Below is a small trained network, with its code and all its weights. Each question gives an input and a target symbol and asks what happens when units are switched off, that is, made to give their printed mean instead of their output.

import numpy as np


def w(rows, s, z=0):
    codes = np.array(rows[::2]) - 128.0
    scale = np.full(codes.shape[1], s)
    scale[-1] = z or s
    return codes * scale


def norm(h):
    return h / np.sqrt((h * h).mean(-1, keepdims=True) + 1e-5)


def f(y):
    return y / 2 * (1 + np.tanh(0.7978845608 * (y + 0.044715 * y**3)))


def softmax(a):
    e = np.exp(a - a.max(-1, keepdims=True))
    return e / e.sum(-1, keepdims=True)


def log_softmax(a):
    a = a - a.max(-1, keepdims=True)
    return a - np.log(np.exp(a).sum(-1, keepdims=True))


def net(x, mask):
    ids = ['αβδεζηθλμξπσφψω'.index(c) for c in x.split()]
    T = len(ids)
    res = E[ids] + P[:T]
    r = norm(res)
    for j in range(3):
        rows = slice(3 * j, 3 * j + 3)
        q, k, v = (r @ M[0][rows].T for M in (Q, K, V))
        z = softmax(np.where(np.tri(T) > 0, q @ k.T / 3**0.5, -1e9)) @ v
        o = O[0][rows]
        res = res + np.where(mask[j], z, o[:, -1]) @ o[:, :-1]
    y = f(norm(res) @ A[0][:, :-1].T + A[0][:, -1])
    res = res + np.where(mask[3:7], y, B[0][:, -1]) @ B[0][:, :-1]
    return log_softmax(norm(res)[-1] @ U[:, :-1].T + U[:, -1])


Q, K, V, O, A, B = {}, {}, {}, {}, {}, {}
E = w([
[88,117,236,91],'α',
[168,107,169,119],'β',
[110,86,153,79],'δ',
[112,121,7,117],'ε',
[155,119,114,150],'ζ',
[127,157,126,169],'η',
[160,81,137,67],'θ',
[58,207,199,185],'λ',
[146,135,123,139],'μ',
[146,117,67,60],'ξ',
[143,122,79,64],'π',
[157,88,152,77],'σ',
[102,158,133,164],'φ',
[113,148,129,155],'ψ',
[122,79,135,80],'ω',
],0.015)
P = w([
[8,132,187,47],'0',
[141,104,130,148],'1',
[174,169,129,110],'2',
[59,128,159,71],'3',
[139,104,126,173],'4',
[178,170,120,115],'5',
[62,135,156,82],'6',
[129,113,123,197],'7',
[174,177,113,111],'8',
[61,134,151,81],'9',
[125,114,111,216],'10',
[185,169,101,88],'11',
[51,135,148,87],'12',
[108,99,108,201],'13',
],0.016)
Q[0] = w([
[167,127,161,125],'h0',
[190,213,107,114],'h0',
[5,128,109,75],'h0',
[159,211,136,87],'h1',
[151,103,87,102],'h1',
[111,182,169,100],'h1',
[107,88,127,161],'h2',
[179,176,122,99],'h2',
[63,80,112,114],'h2',
],0.016)
K[0] = w([
[105,71,225,214],'h0',
[85,157,191,202],'h0',
[24,152,5,112],'h0',
[85,176,181,2],'h1',
[116,35,31,101],'h1',
[40,223,183,50],'h1',
[139,157,131,64],'h2',
[142,67,95,219],'h2',
[110,163,146,75],'h2',
],0.0091)
V[0] = w([
[203,149,197,130],'h0',
[141,207,48,97],'h0',
[178,92,133,10],'h0',
[108,115,160,67],'h1',
[141,175,152,53],'h1',
[131,66,97,178],'h1',
[204,126,105,174],'h2',
[76,78,159,154],'h2',
[163,240,100,113],'h2',
],0.011)
O[0] = w([
[101,153,102,40,95],'h0',
[78,93,112,242,113],'h0',
[125,50,150,92,160],'h0',
[156,143,48,157,206],'h1',
[82,126,58,140,182],'h1',
[210,166,254,111,53],'h1',
[39,35,133,116,2],'h2',
[174,110,186,235,186],'h2',
[70,179,97,53,92],'h2',
],0.0081,0.0059)
A[0] = w([
[133,103,71,159,72],'n0',
[143,200,134,221,255],'n1',
[187,115,214,162,198],'n2',
[139,129,157,251,136],'n3',
],0.013,0.0046)
B[0] = w([
[104,89,237,161,140],'n0',
[196,116,39,111,249],'n1',
[188,67,229,146,181],'n2',
[129,12,254,133,203],'n3',
],0.0095,0.012)
U = w([
[138,130,98,143,29],'α',
[133,139,94,137,59],'β',
[142,76,168,225,253],'δ',
[169,171,105,78,124],'ε',
[248,118,195,144,85],'ζ',
[143,114,100,134,23],'η',
[120,116,100,99,47],'θ',
[125,249,98,138,230],'λ',
[26,70,102,161,97],'μ',
[125,65,106,60,2],'ξ',
[125,154,120,114,69],'π',
[22,82,97,157,132],'σ',
[132,128,108,145,27],'φ',
[73,189,159,91,226],'ψ',
[92,114,112,82,51],'ω',
],0.013,0.0054)

Each question gives the input, a string of symbols that net reads in full, and the target symbol t.
The units are the heads (3 rows each of Q, K, V and O) and the neurons (one row each of A and B). Each row of codes is followed by its name. A weight is (code - 128) times the scale printed after its matrix; where a second scale follows, it is the last column's (O, A, B and U).
mask holds one flag per unit, heads first, then neurons. A switched-off unit (its flag False) gives its mean, the last column of its rows in O or B, instead of its output. The means were averaged over made-up inputs and are rounded, as every weight is.
A unit's drop is (log p(t) with every unit on - log p(t) with that unit switched off) / (log p(t) with every unit on - log p(t) with every unit switched off).
The circuit of an input: a set's keep is (log p(t) with only the set's units on - log p(t) with every unit switched off) / (log p(t) with every unit on - log p(t) with every unit switched off). Starting from all 7 units, units are removed one at a time, each time the one whose removal leaves the highest keep (on an exact tie, the one counted first), for as long as the keep stays at least 0.8.
circuit, biggest first: the units of the circuit, biggest drop first
k most important neurons: the k neurons with the biggest drops, biggest first
heads that matter: for each layer, one digit per head in row order, 1 if its drop is at least 0.15 and else 0, layers parted by /
drop when u is switched off: that unit's drop, to one decimal
input λ λ μ η θ ζ λ ω ω λ, target λ: circuit, biggest first -> n3, h2
input λ ψ λ σ α ε λ λ λ, target λ: circuit, biggest first -> h0
input α α φ θ λ α, target λ: circuit, biggest first -> h0, n3, h1
input δ θ ξ β, target μ: heads that matter -> 010
input λ ε λ σ α φ λ λ δ α λ λ λ ω, target ζ: heads that matter -> 010
input α η ε ε, target δ: heads that matter -> 100
input λ λ α π λ λ φ ε π α ε π θ, target σ: heads that matter -> 111
input φ μ λ α ψ α α α μ ω λ λ ξ, target μ: heads that matter -> 100
input λ λ β, target λ: circuit, biggest first -> h0, n3
input λ λ μ β φ α λ λ φ, target λ: heads that matter -> 100
input θ φ δ α φ λ ε, target δ: heads that matter -> 100
input λ ω ε λ λ ω λ λ λ δ λ ψ π, target σ: circuit, biggest first -> h0, h2, n2
input λ π λ α, target σ: heads that matter -> 110
input ξ π ζ ξ φ λ λ λ λ λ, target μ: heads that matter -> 101
input λ λ α λ λ λ α ε α δ ψ, target ζ: circuit, biggest first -> h1
input ζ ξ λ ω μ μ α, target μ: circuit, biggest first -> h1, h0, n3
input λ ω δ, target δ: circuit, biggest first -> h2, h1
input ζ λ α σ π δ λ, target σ: circuit, biggest first -> h1, n2
input θ δ δ ω λ λ α θ η α, target ψ: 3 most important neurons -> n1, n3, n2
input α δ λ δ μ σ π λ ω η π ψ φ, target σ: most important neuron -> n2
input ψ ε ω θ θ ω η η λ ω λ σ, target λ: 3 most important neurons -> n3, n2, n1
input φ θ ω α, target ψ: 2 most important neurons -> n1, n3
input λ ε ξ ψ ζ λ ξ λ α ε η, target ζ: drop when n1 is switched off -> 0.1
input ω δ π β λ λ π σ ω ω, target σ: drop when h0 is switched off -> 0.4
input λ ε λ σ λ λ λ μ, target ζ: drop when h1 is switched off -> 1.0
input φ φ ω ω λ π λ α σ δ, target σ: drop when h0 is switched off -> 0.4
input λ ω ω λ λ δ α λ ψ, target λ: circuit, biggest first -> h0
input λ η λ λ λ δ λ ε ε, target λ: circuit, biggest first -> h0, n3
